Below is a small trained network, with its code and all its weights. Each question gives an input and a target symbol and asks what happens when units are switched off, that is, made to give their printed mean instead of their output.

import numpy as np


def w(rows, s, z=0):
    codes = np.array(rows[::2]) - 128.0
    scale = np.full(codes.shape[1], s)
    scale[-1] = z or s
    return codes * scale


def norm(h):
    return h / np.sqrt((h * h).mean(-1, keepdims=True) + 1e-5)


def f(y):
    return np.maximum(y, 0)


def softmax(a):
    e = np.exp(a - a.max(-1, keepdims=True))
    return e / e.sum(-1, keepdims=True)


def log_softmax(a):
    a = a - a.max(-1, keepdims=True)
    return a - np.log(np.exp(a).sum(-1, keepdims=True))


def net(x, mask):
    ids = ['αβγδεζθλμξπτψ'.index(c) for c in x.split()]
    T = len(ids)
    res = E[ids] + P[:T]
    u = 0
    for l in range(2):
        r = norm(res)
        for j in range(2):
            rows = slice(2 * j, 2 * j + 2)
            q, k, v = (r @ M[l][rows].T for M in (Q, K, V))
            z = softmax(np.where(np.tri(T) > 0, q @ k.T / 2**0.5, -1e9)) @ v
            o = O[l][rows]
            res = res + np.where(mask[u + j], z, o[:, -1]) @ o[:, :-1]
        u += 2
        y = f(norm(res) @ A[l][:, :-1].T + A[l][:, -1])
        res = res + np.where(mask[u : u + 8], y, B[l][:, -1]) @ B[l][:, :-1]
        u += 8
    return log_softmax(norm(res)[-1] @ U[:, :-1].T + U[:, -1])


Q, K, V, O, A, B = {}, {}, {}, {}, {}, {}
E = w([
[99,108,128,158,84,104,138,181,70],'α',
[132,137,138,131,48,93,132,231,69],'β',
[76,130,152,215,65,82,91,183,108],'γ',
[133,89,151,202,105,116,107,233,124],'δ',
[70,48,99,129,157,6,86,125,172],'ε',
[148,90,87,76,210,91,217,148,107],'ζ',
[139,142,127,101,81,123,102,162,59],'θ',
[85,181,142,97,122,208,152,166,161],'λ',
[53,146,116,123,106,84,22,130,199],'μ',
[154,111,174,138,135,97,81,245,92],'ξ',
[165,222,160,172,116,56,106,109,93],'π',
[143,139,175,150,130,91,122,194,86],'τ',
[14,113,79,132,89,33,177,81,138],'ψ',
],0.014)
P = w([
[141,97,52,238,130,192,99,83,89],'0',
[81,197,148,218,123,93,170,254,128],'1',
[30,146,245,112,117,128,124,62,41],'2',
[201,127,211,177,20,114,180,93,220],'3',
[86,210,132,173,149,84,174,237,143],'4',
[46,84,209,174,176,181,139,113,123],'5',
[226,141,182,91,32,109,176,106,208],'6',
[70,217,106,152,180,89,178,230,176],'7',
[58,100,184,132,202,197,121,103,145],'8',
[201,119,145,88,71,139,182,106,226],'9',
[77,224,111,162,150,58,172,245,150],'10',
[91,90,216,194,138,186,92,136,98],'11',
],0.013)
Q[0] = w([
[204,162,97,124,68,105,150,171,225],'0.h1',
[48,143,25,146,216,56,108,162,2],'0.h1',
[140,97,179,108,84,210,147,79,140],'0.h2',
[112,74,101,113,141,129,123,144,70],'0.h2',
],0.025)
K[0] = w([
[120,77,38,79,168,152,116,100,184],'0.h1',
[208,104,101,228,107,138,69,127,5],'0.h1',
[113,144,160,110,108,160,154,136,165],'0.h2',
[97,102,158,110,146,141,121,114,91],'0.h2',
],0.025)
V[0] = w([
[173,129,150,140,142,149,211,133,78],'0.h1',
[127,46,117,136,177,4,120,116,123],'0.h1',
[162,185,87,168,134,107,141,134,161],'0.h2',
[170,101,139,129,142,181,93,89,97],'0.h2',
],0.024)
O[0] = w([
[165,171,193,137,119,114,195,94,75,117],'0.h1',
[119,56,114,110,244,24,138,107,140,4],'0.h1',
[159,164,93,150,120,124,142,129,112,226],'0.h2',
[89,134,107,101,167,190,210,116,183,82],'0.h2',
],0.011)
A[0] = w([
[51,42,175,95,151,201,95,133,22,98],'0.n1',
[126,176,143,135,126,132,131,179,171,180],'0.n2',
[186,35,124,122,104,105,135,32,136,73],'0.n3',
[232,43,102,77,72,156,99,68,223,253],'0.n4',
[36,87,211,140,144,181,54,80,95,122],'0.n5',
[106,69,143,100,86,164,163,86,25,94],'0.n6',
[253,33,172,107,156,162,118,70,156,127],'0.n7',
[189,56,99,103,37,161,141,9,149,70],'0.n8',
],0.021,0.0035)
B[0] = w([
[116,226,105,27,160,143,71,138,85,223],'0.n1',
[106,87,120,122,156,105,180,130,135,248],'0.n2',
[143,106,75,108,80,117,135,126,55,147],'0.n3',
[105,140,142,163,6,61,122,125,220,177],'0.n4',
[185,145,166,103,172,78,76,72,104,248],'0.n5',
[93,75,154,131,194,93,75,114,102,192],'0.n6',
[239,141,128,128,97,115,136,188,84,146],'0.n7',
[79,54,87,80,122,116,223,114,141,156],'0.n8',
],0.022,0.012)
Q[1] = w([
[201,40,142,155,119,181,128,4,118],'1.h1',
[234,147,213,155,82,107,99,115,158],'1.h1',
[198,49,168,55,77,113,114,58,178],'1.h2',
[126,126,148,119,119,59,201,173,79],'1.h2',
],0.026)
K[1] = w([
[117,226,240,96,155,7,247,177,137],'1.h1',
[182,117,181,12,7,73,110,110,162],'1.h1',
[159,185,190,88,46,31,6,81,219],'1.h2',
[115,168,58,108,171,123,115,80,52],'1.h2',
],0.02)
V[1] = w([
[115,22,163,154,133,180,62,140,102],'1.h1',
[134,120,131,206,114,96,127,5,104],'1.h1',
[162,60,67,109,105,159,128,106,39],'1.h2',
[126,125,123,137,106,110,187,206,155],'1.h2',
],0.023)
O[1] = w([
[191,48,216,109,15,116,133,155,168,10],'1.h1',
[243,153,40,65,158,104,116,118,250,254],'1.h1',
[149,113,171,243,80,51,140,1,129,139],'1.h2',
[117,160,46,173,106,140,100,235,71,122],'1.h2',
],0.0088,0.0079)
A[1] = w([
[116,131,134,132,135,102,150,167,177,21],'1.n1',
[180,76,136,125,205,151,108,88,81,131],'1.n2',
[175,109,157,84,103,126,127,93,164,223],'1.n3',
[141,160,160,136,66,172,156,120,128,1],'1.n4',
[143,129,103,99,44,159,76,62,112,147],'1.n5',
[156,231,171,187,125,169,3,142,51,121],'1.n6',
[103,92,212,99,169,85,72,111,123,52],'1.n7',
[192,159,144,79,125,124,120,190,179,53],'1.n8',
],0.029,0.0025)
B[1] = w([
[174,141,161,85,120,148,102,155,101,159],'1.n1',
[96,158,157,74,62,147,115,244,139,178],'1.n2',
[110,98,83,187,173,162,110,192,98,181],'1.n3',
[143,168,78,90,76,175,87,66,130,171],'1.n4',
[140,183,221,98,153,128,223,92,144,184],'1.n5',
[154,197,155,244,177,91,5,112,58,254],'1.n6',
[148,146,98,37,151,156,86,40,118,189],'1.n7',
[71,146,177,156,102,103,112,65,168,170],'1.n8',
],0.026,0.027)
U = w([
[154,31,124,118,174,178,142,97,99,253],'α',
[204,72,65,193,80,175,115,152,143,160],'β',
[109,157,118,116,82,88,105,155,226,110],'γ',
[206,135,134,88,92,109,170,208,73,65],'δ',
[78,163,130,5,174,108,78,100,94,78],'ε',
[147,110,157,138,120,24,203,68,107,97],'ζ',
[115,174,140,100,73,208,186,104,113,132],'θ',
[120,169,142,211,119,129,66,124,69,134],'λ',
[47,93,81,124,118,192,95,209,116,175],'μ',
[3,81,144,136,140,109,166,89,83,204],'ξ',
[113,170,11,138,176,115,166,145,149,101],'π',
[127,110,195,177,205,174,156,160,185,111],'τ',
[181,53,29,116,111,65,82,96,147,118],'ψ',
],0.012,0.0033)

Each question gives the input, a string of symbols that net reads in full, and the target symbol t.
The units are the heads (2 rows each of Q, K, V and O) and the neurons (one row each of A and B). Each row of codes is followed by its name. A weight is (code - 128) times the scale printed after its matrix; where a second scale follows, it is the last column's (O, A, B and U).
mask holds one flag per unit, layer by layer, with each layer's heads first. A switched-off unit (its flag False) gives its mean, the last column of its rows in O or B, instead of its output. The means were averaged over made-up inputs and are rounded, as every weight is.
A unit's drop is (log p(t) with every unit on - log p(t) with that unit switched off) / (log p(t) with every unit on - log p(t) with every unit switched off).
The circuit of an input: a set's keep is (log p(t) with only the set's units on - log p(t) with every unit switched off) / (log p(t) with every unit on - log p(t) with every unit switched off). Starting from the 12 units with the biggest drops (on a tie, the unit counted first), units are removed one at a time, each time the one whose removal leaves the highest keep (on an exact tie, the one counted first), for as long as the keep stays at least 0.8.
circuit, biggest first: the units of the circuit, biggest drop first
unit that matters most: the unit with the biggest drop
top k neurons: the k neurons with the biggest drops, biggest first
k most important neurons of layer l: the k neurons of layer l with the biggest drops, biggest first
input τ ε δ, target ε: circuit, biggest first : 1.n7
input γ δ π τ π μ ζ γ π τ, target δ: top 2 neurons : 1.n6, 0.n1
input α γ μ π λ ξ π λ λ π π, target α: top 2 neurons : 0.n1, 0.n6
input β ψ ζ μ β μ γ, target γ: circuit, biggest first : 0.h1, 1.n6, 0.n4
input ε π θ β π λ τ β π ψ, target ζ: 2 most important neurons of layer 1 : 1.n5, 1.n6
input τ μ β μ, target γ: circuit, biggest first : 1.n6, 0.n4
input π λ δ ξ ε ψ π ξ λ λ, target θ: circuit, biggest first : 0.h1, 0.n8, 1.n6
input τ δ λ β ζ β β π α ζ, target δ: circuit, biggest first : 0.h1, 0.n7, 1.n6
input μ γ λ λ π, target μ: top 2 neurons : 0.n5, 1.n6
input π ξ π π π μ, target ε: 4 most important neurons of layer 0 : 0.n1, 0.n5, 0.n7, 0.n4
input τ β ζ λ λ μ μ π ψ δ, target ζ: top 3 neurons : 0.n4, 0.n3, 1.n6
input ζ μ δ λ ξ, target ζ: 4 most important neurons of layer 0 : 0.n5, 0.n1, 0.n3, 0.n6
input π ψ π ε β α γ ψ ζ β, target δ: top 2 neurons : 1.n6, 0.n3
input π δ π δ π π λ μ γ π π, target π: unit that matters most : 0.n4
input ζ γ λ λ δ γ μ, target γ: circuit, biggest first : 0.n4, 1.n6
input ψ π ε θ π, target ψ: top 3 neurons : 0.n5, 1.n6, 0.n1
input λ π π μ α β, target ε: top 3 neurons : 1.n7, 0.n5, 0.n6
input π μ μ ζ λ β γ π γ ξ, target θ: top 2 neurons : 1.n6, 1.n4
input γ γ ζ β β ψ π δ ε α λ, target γ: top 3 neurons : 0.n1, 1.n8, 1.n6
input δ λ π ψ π β γ π ψ λ μ, target δ: 2 most important neurons of layer 1 : 1.n6, 1.n1
input ε π π γ β λ π δ ξ β π τ, target ε: top 3 neurons : 1.n7, 0.n6, 1.n2
input θ π π γ ε, target θ: 3 most important neurons of layer 0 : 0.n5, 0.n6, 0.n8
input π π λ π α, target π: circuit, biggest first : 1.n6, 0.h2, 1.h1, 0.n1
input δ μ λ π τ β λ τ π ξ ξ, target δ: unit that matters most : 0.n1
input π π μ λ λ β π μ π τ, target γ: top 2 neurons : 0.n4, 1.n6
input π π δ λ ξ τ, target ε: top 2 neurons : 0.n5, 1.n7
input μ δ π, target ε: top 2 neurons : 1.n7, 0.n1
